Here is a tiny trained network, its code and every weight. The questions are about switching its units off for an input and a class, where a switched-off unit gives its printed mean instead of its output.

import numpy as np


def w(rows, s, z=0):
    codes = np.array(rows[::2]) - 128.0
    scale = np.full(codes.shape[1], s)
    scale[-1] = z or s
    return codes * scale


def f(y):
    return np.maximum(y, 0)


def log_softmax(a):
    a = a - a.max(-1, keepdims=True)
    return a - np.log(np.exp(a).sum(-1, keepdims=True))


def net(x, mask):
    res = np.array(x, float).reshape(1, 7) / 4 @ E
    y = f(res @ A[0][:, :-1].T + A[0][:, -1])
    res = res + np.where(mask, y, B[0][:, -1]) @ B[0][:, :-1]
    return log_softmax(res[-1] @ U[:, :-1].T + U[:, -1])


A, B = {}, {}
E = w([
[194,82,42,144,164,240,143,164,152,45,111,101],'x0',
[141,123,122,153,131,107,103,105,159,129,157,112],'x1',
[82,206,142,138,32,210,76,50,83,55,127,87],'x2',
[127,143,121,140,146,128,132,98,159,139,125,122],'x3',
[151,221,208,165,115,141,81,227,195,84,109,186],'x4',
[78,51,185,83,158,45,107,92,162,1,22,104],'x5',
[109,82,183,225,234,201,84,121,43,135,104,223],'x6',
],0.0092)
A[0] = w([
[105,145,190,130,70,56,128,84,119,194,135,146,106],'n0',
[153,142,106,146,109,144,145,188,126,203,166,155,104],'n1',
[150,145,163,137,128,128,116,166,161,98,152,127,142],'n2',
[128,147,138,92,185,109,118,98,141,80,118,117,94],'n3',
[127,123,162,111,117,133,131,93,120,87,99,119,93],'n4',
[83,170,190,118,117,75,124,120,102,189,125,123,58],'n5',
[147,174,162,141,133,135,110,167,161,71,142,174,147],'n6',
[97,140,119,139,108,175,114,104,126,133,142,117,97],'n7',
[108,171,186,121,109,62,103,116,96,152,148,171,42],'n8',
[112,169,156,157,62,153,99,73,88,75,164,117,45],'n9',
[139,158,125,125,138,149,132,146,104,161,164,122,129],'n10',
[163,110,131,129,179,119,146,160,170,185,113,121,51],'n11',
[92,73,172,111,161,69,141,117,170,44,62,136,78],'n12',
[139,68,165,201,193,187,85,84,69,125,121,184,74],'n13',
[104,116,159,71,146,117,86,134,116,124,126,123,72],'n14',
[105,133,152,185,178,144,106,127,105,126,138,128,65],'n15',
[118,120,108,93,93,118,158,103,145,142,144,112,79],'n16',
[98,152,110,98,89,122,136,136,146,135,86,105,71],'n17',
[118,159,134,129,135,139,130,116,114,86,159,106,50],'n18',
[76,150,88,129,130,132,121,143,135,144,126,127,128],'n19',
[160,118,82,101,98,157,152,165,174,101,115,98,77],'n20',
[104,21,54,90,131,124,149,11,33,173,152,83,99],'n21',
[142,158,122,131,112,159,142,104,122,171,144,138,110],'n22',
[123,116,98,108,175,106,152,158,124,146,123,145,80],'n23',
[100,162,112,109,106,174,101,57,102,95,129,127,5],'n24',
[183,117,105,111,109,150,109,128,113,155,149,146,58],'n25',
[122,114,141,98,130,78,114,107,131,73,86,118,84],'n26',
[114,158,114,146,98,167,133,123,111,138,164,123,167],'n27',
[114,151,143,160,91,175,123,69,134,118,102,116,58],'n28',
[163,82,61,155,156,227,122,172,173,38,137,116,93],'n29',
[153,128,87,104,113,128,145,150,163,122,125,78,109],'n30',
[126,107,140,153,157,123,131,119,135,148,118,157,83],'n31',
[137,156,102,103,111,153,99,155,103,205,148,104,92],'n32',
[139,63,99,117,156,97,144,183,174,149,141,171,120],'n33',
[110,101,137,132,154,77,139,155,157,183,122,137,98],'n34',
[147,174,86,77,76,76,135,161,172,126,131,83,94],'n35',
[137,183,183,149,104,145,122,193,212,110,108,165,68],'n36',
[118,205,171,144,143,113,92,195,161,105,132,141,75],'n37',
[126,167,97,157,126,155,138,136,140,179,170,138,30],'n38',
[116,91,134,145,103,124,148,92,139,101,76,128,124],'n39',
],0.012,0.0022)
B[0] = w([
[117,134,106,126,205,157,140,116,149,83,105,136,209],'n0',
[134,115,127,190,111,121,104,106,114,127,175,109,199],'n1',
[121,135,138,131,104,133,143,128,131,145,98,135,179],'n2',
[119,116,119,164,123,149,125,124,107,137,144,139,172],'n3',
[151,102,126,138,134,127,128,137,103,128,160,111,169],'n4',
[137,142,104,118,206,150,139,107,153,114,103,141,196],'n5',
[115,127,127,135,92,115,139,126,144,162,75,123,205],'n6',
[145,132,131,124,134,110,104,136,119,127,126,111,164],'n7',
[123,121,101,124,195,148,141,101,151,106,96,118,197],'n8',
[172,119,131,85,135,114,112,176,73,133,130,114,207],'n9',
[112,112,126,160,124,123,121,108,137,124,149,103,169],'n10',
[151,116,141,103,128,116,112,164,85,119,115,112,184],'n11',
[130,114,120,214,107,132,111,101,109,141,195,103,248],'n12',
[87,150,136,64,98,122,155,135,170,100,208,171,244],'n13',
[126,126,121,155,135,121,127,124,141,130,147,121,159],'n14',
[121,141,136,97,103,129,144,141,144,114,164,145,181],'n15',
[112,137,136,109,109,129,141,137,135,132,150,153,167],'n16',
[124,131,134,110,133,120,123,131,138,120,156,144,169],'n17',
[142,128,135,113,133,121,126,139,106,137,132,121,153],'n18',
[126,129,128,131,125,125,119,127,132,122,140,125,141],'n19',
[106,134,115,114,176,138,147,120,154,105,132,149,189],'n20',
[114,153,135,156,68,127,145,144,169,184,8,131,241],'n21',
[127,99,133,165,116,120,130,121,129,121,145,116,169],'n22',
[165,140,140,106,123,109,93,137,118,124,122,117,171],'n23',
[168,127,136,88,126,101,96,150,99,133,134,115,183],'n24',
[124,123,136,154,132,136,120,102,121,123,136,117,157],'n25',
[119,108,133,178,116,131,120,104,130,128,167,128,197],'n26',
[137,100,137,159,132,119,123,118,103,125,154,119,177],'n27',
[157,118,135,104,135,125,110,157,91,124,126,131,177],'n28',
[125,135,99,138,250,147,139,90,150,106,72,122,227],'n29',
[110,151,141,97,132,133,132,128,145,107,151,154,182],'n30',
[130,140,130,104,113,135,128,135,125,115,144,133,165],'n31',
[124,118,133,181,123,125,116,105,143,127,167,128,180],'n32',
[169,125,136,81,132,120,100,148,64,128,128,109,204],'n33',
[162,125,130,81,139,129,111,160,81,116,120,114,186],'n34',
[103,138,151,73,90,135,142,151,129,113,191,169,221],'n35',
[127,136,129,129,80,112,136,133,149,180,67,138,227],'n36',
[113,134,129,138,77,129,138,132,140,156,66,108,213],'n37',
[105,96,116,176,115,136,137,103,107,127,146,123,181],'n38',
[132,118,130,158,127,121,126,105,124,129,143,110,171],'n39',
],0.021,0.018)
U = w([
[125,82,111,254,94,138,120,55,105,133,199,71,115],'0',
[116,178,126,161,48,125,183,131,173,211,21,107,133],'1',
[134,162,47,131,247,175,176,76,161,73,97,116,253],'2',
[71,187,161,69,78,135,196,137,170,82,225,194,60],'3',
[234,124,137,99,131,107,79,176,34,125,126,65,106],'4',
],0.0086,0.0013)

Each question gives the input, the list of numbers given to net, and the class t.
The units are the neurons (one row each of A and B). Each row of codes is followed by its name. A weight is (code - 128) times the scale printed after its matrix; where a second scale follows, it is the last column's (A, B and U).
mask holds one flag per neuron, in row order. A switched-off neuron (its flag False) gives its mean, the last column of its row in B, instead of its output. The means were averaged over made-up inputs and are rounded, as every weight is.
A unit's drop is (log p(t) with every unit on - log p(t) with that unit switched off) / (log p(t) with every unit on - log p(t) with every unit switched off).
The circuit of an input: a set's keep is (log p(t) with only the set's units on - log p(t) with every unit switched off) / (log p(t) with every unit on - log p(t) with every unit switched off). Starting from the 12 units with the biggest drops (on a tie, the unit counted first), units are removed one at a time, each time the one whose removal leaves the highest keep (on an exact tie, the one counted first), for as long as the keep stays at least 0.8.
units of the circuit, in order: the units of the circuit, biggest drop first
unit that matters most: the unit with the biggest drop
k most important neurons: the k neurons with the biggest drops, biggest first
drop when u is switched off: that unit's drop, to one decimal
input [-1,4,-4,-4,5,-7,8], class 3: 3 most important neurons	(n13; n12; n15)
input [-5,-2,-7,0,5,-2,-4], class 4: units of the circuit, in order	(n34)
input [-8,-4,3,-1,-6,-7,0], class 2: 3 most important neurons	(n0; n5; n12)
input [2,8,1,5,-5,-3,6], class 3: 2 most important neurons	(n13; n36)
input [3,3,-2,-5,3,-8,-7], class 0: 2 most important neurons	(n1; n13)
input [-3,6,-7,-8,-7,5,-5], class 1: 3 most important neurons	(n21; n9; n24)
input [-8,-3,0,7,0,6,3], class 2: 2 most important neurons	(n0; n5)
input [1,-4,-8,-2,4,0,7], class 4: 2 most important neurons	(n33; n11)
input [5,0,-5,5,1,7,-8], class 3: 4 most important neurons	(n35; n30; n20; n1)
input [-4,8,6,8,0,4,-4], class 4: 2 most important neurons	(n13; n9)
input [3,1,0,0,5,6,-5], class 0: 3 most important neurons	(n12; n21; n13)
input [-1,-8,5,-2,-5,4,-4], class 1: 4 most important neurons	(n21; n13; n33; n34)
input [-4,7,8,7,1,1,8], class 3: 3 most important neurons	(n13; n15; n33)
input [-6,8,2,-2,-5,-3,0], class 2: unit that matters most	n0
input [-3,-8,-6,-1,0,-3,6], class 3: 2 most important neurons	(n13; n9)
input [-5,-5,8,-4,3,-7,-7], class 4: 3 most important neurons	(n9; n13; n12)
input [5,-6,8,5,7,-7,6], class 4: drop when n27 is switched off	0.4
input [8,-5,2,-7,-6,-2,7], class 2: drop when n35 is switched off	0.2
input [-6,-8,-3,-1,-6,-2,-8], class 3: drop when n35 is switched off	8.2
input [-4,-7,-5,-3,-2,8,-8], class 0: drop when n31 is switched off	0.0
input [7,-1,5,-5,-2,2,2], class 2: unit that matters most	n29
